Below are the code and all the weights of a small trained network. Each question names an input and a class and asks about switching units off, where a switched-off unit gives its printed mean instead of its output.

import numpy as np


def w(rows, s, z=0):
    codes = np.array(rows[::2]) - 128.0
    scale = np.full(codes.shape[1], s)
    scale[-1] = z or s
    return codes * scale


def norm(h):
    return h / np.sqrt((h * h).mean(-1, keepdims=True) + 1e-5)


def f(y):
    return np.maximum(y, 0)


def log_softmax(a):
    a = a - a.max(-1, keepdims=True)
    return a - np.log(np.exp(a).sum(-1, keepdims=True))


def net(x, mask):
    res = np.array(x, float).reshape(1, 2) / 4 @ E
    u = 0
    for l in range(2):
        y = f(norm(res) @ A[l][:, :-1].T + A[l][:, -1])
        res = res + np.where(mask[u : u + 13], y, B[l][:, -1]) @ B[l][:, :-1]
        u += 13
    return log_softmax(norm(res)[-1] @ U[:, :-1].T + U[:, -1])


A, B = {}, {}
E = w([
[138,99,1,158,47,99,97],'x0',
[49,66,143,216,117,55,126],'x1',
],0.012)
A[0] = w([
[124,114,180,171,180,156,148,84],'L0N1',
[77,114,91,152,82,124,191,121],'L0N2',
[32,126,127,173,134,112,90,78],'L0N3',
[113,120,161,55,1,134,106,87],'L0N4',
[91,186,198,123,161,155,135,76],'L0N5',
[41,196,114,165,79,101,121,4],'L0N6',
[125,165,99,123,83,69,73,132],'L0N7',
[92,52,90,134,85,147,225,117],'L0N8',
[114,122,122,187,130,55,176,125],'L0N9',
[132,139,158,155,115,123,174,68],'L0N10',
[158,206,117,97,110,144,144,141],'L0N11',
[145,39,112,136,103,120,179,130],'L0N12',
[151,98,90,42,115,127,113,124],'L0N13',
],0.0083,0.0019)
B[0] = w([
[112,159,66,158,182,179,137,224],'L0N1',
[31,151,129,32,187,121,154,215],'L0N2',
[118,94,114,68,113,213,150,244],'L0N3',
[96,166,153,171,190,96,153,175],'L0N4',
[52,181,124,142,149,94,107,254],'L0N5',
[136,86,173,173,102,216,98,190],'L0N6',
[96,209,138,149,192,165,136,217],'L0N7',
[93,219,105,190,134,73,107,207],'L0N8',
[210,129,148,94,104,150,123,244],'L0N9',
[140,174,167,131,108,94,89,157],'L0N10',
[154,90,173,160,20,134,100,244],'L0N11',
[118,160,171,144,254,110,140,197],'L0N12',
[127,96,172,137,83,157,122,222],'L0N13',
],0.0068,0.0047)
A[1] = w([
[110,125,141,100,122,147,95,159],'L1N1',
[88,160,83,172,95,169,83,164],'L1N2',
[204,142,93,70,136,136,152,105],'L1N3',
[166,97,144,180,67,86,115,122],'L1N4',
[107,160,154,115,159,123,154,40],'L1N5',
[85,15,155,163,113,94,133,4],'L1N6',
[80,82,69,166,119,113,121,208],'L1N7',
[70,124,147,147,161,93,108,84],'L1N8',
[139,109,159,134,132,77,145,111],'L1N9',
[135,119,212,176,79,90,138,123],'L1N10',
[128,180,176,111,132,141,84,208],'L1N11',
[163,130,51,98,124,90,91,177],'L1N12',
[155,134,3,114,109,98,86,107],'L1N13',
],0.013,0.0028)
B[1] = w([
[116,93,90,152,148,61,124,177],'L1N1',
[98,49,55,76,129,107,72,253],'L1N2',
[177,75,173,185,20,136,68,191],'L1N3',
[84,133,91,94,151,169,142,153],'L1N4',
[121,145,95,146,137,85,104,198],'L1N5',
[255,116,119,58,27,223,46,190],'L1N6',
[137,187,211,158,152,140,171,232],'L1N7',
[231,144,132,82,51,165,133,237],'L1N8',
[76,46,60,124,71,113,193,139],'L1N9',
[112,175,53,135,180,83,109,173],'L1N10',
[110,77,86,153,101,119,145,255],'L1N11',
[87,246,193,127,189,183,158,191],'L1N12',
[116,132,210,152,206,76,197,234],'L1N13',
],0.0084,0.0079)
U = w([
[181,123,166,125,42,193,94,211],'0',
[59,225,176,155,220,129,151,213],'1',
[70,91,4,119,132,104,97,205],'2',
[151,108,119,110,135,74,179,7],'3',
[181,105,102,127,167,81,183,26],'4',
[144,120,114,107,134,81,174,3],'5',
],0.017,0.0043)

Each question gives the input, the list of numbers given to net, and the class t.
The units are the neurons (one row each of A and B). Each row of codes is followed by its name. A weight is (code - 128) times the scale printed after its matrix; where a second scale follows, it is the last column's (A, B and U).
mask holds one flag per neuron, layer by layer. A switched-off neuron (its flag False) gives its mean, the last column of its row in B, instead of its output. The means were averaged over made-up inputs and are rounded, as every weight is.
A unit's drop is (log p(t) with every unit on - log p(t) with that unit switched off) / (log p(t) with every unit on - log p(t) with every unit switched off).
The circuit of an input: a set's keep is (log p(t) with only the set's units on - log p(t) with every unit switched off) / (log p(t) with every unit on - log p(t) with every unit switched off). Starting from the 12 units with the biggest drops (on a tie, the unit counted first), units are removed one at a time, each time the one whose removal leaves the highest keep (on an exact tie, the one counted first), for as long as the keep stays at least 0.8.
units of the circuit, in order: the units of the circuit, biggest drop first
k most important neurons: the k neurons with the biggest drops, biggest first
top k neurons in layer l: the k neurons of layer l with the biggest drops, biggest first
drop when u is switched off: that unit's drop, to one decimal
input [-8,-8], class 0: units of the circuit, in order	L1N3, L1N13
input [1,0], class 2: 2 most important neurons	L1N7, L1N13
input [4,2], class 1: units of the circuit, in order	L1N7
input [0,-3], class 2: units of the circuit, in order	L1N8, L1N7
input [-3,2], class 2: top 4 neurons in layer 1	L1N7, L1N13, L1N12, L1N6
input [-5,-5], class 0: 2 most important neurons	L1N13, L1N12
input [7,7], class 0: 3 most important neurons	L1N6, L0N6, L1N7
input [8,7], class 1: top 4 neurons in layer 0	L0N8, L0N11, L0N13, L0N7
input [8,-5], class 1: 2 most important neurons	L1N12, L1N13
input [1,-3], class 2: top 2 neurons in layer 0	L0N11, L0N9
input [3,-3], class 2: top 2 neurons in layer 1	L1N2, L1N8
input [7,6], class 1: top 2 neurons in layer 0	L0N8, L0N11
input [-4,-5], class 0: drop when L1N2 is switched off	0.1
input [-4,8], class 0: units of the circuit, in order	L1N6
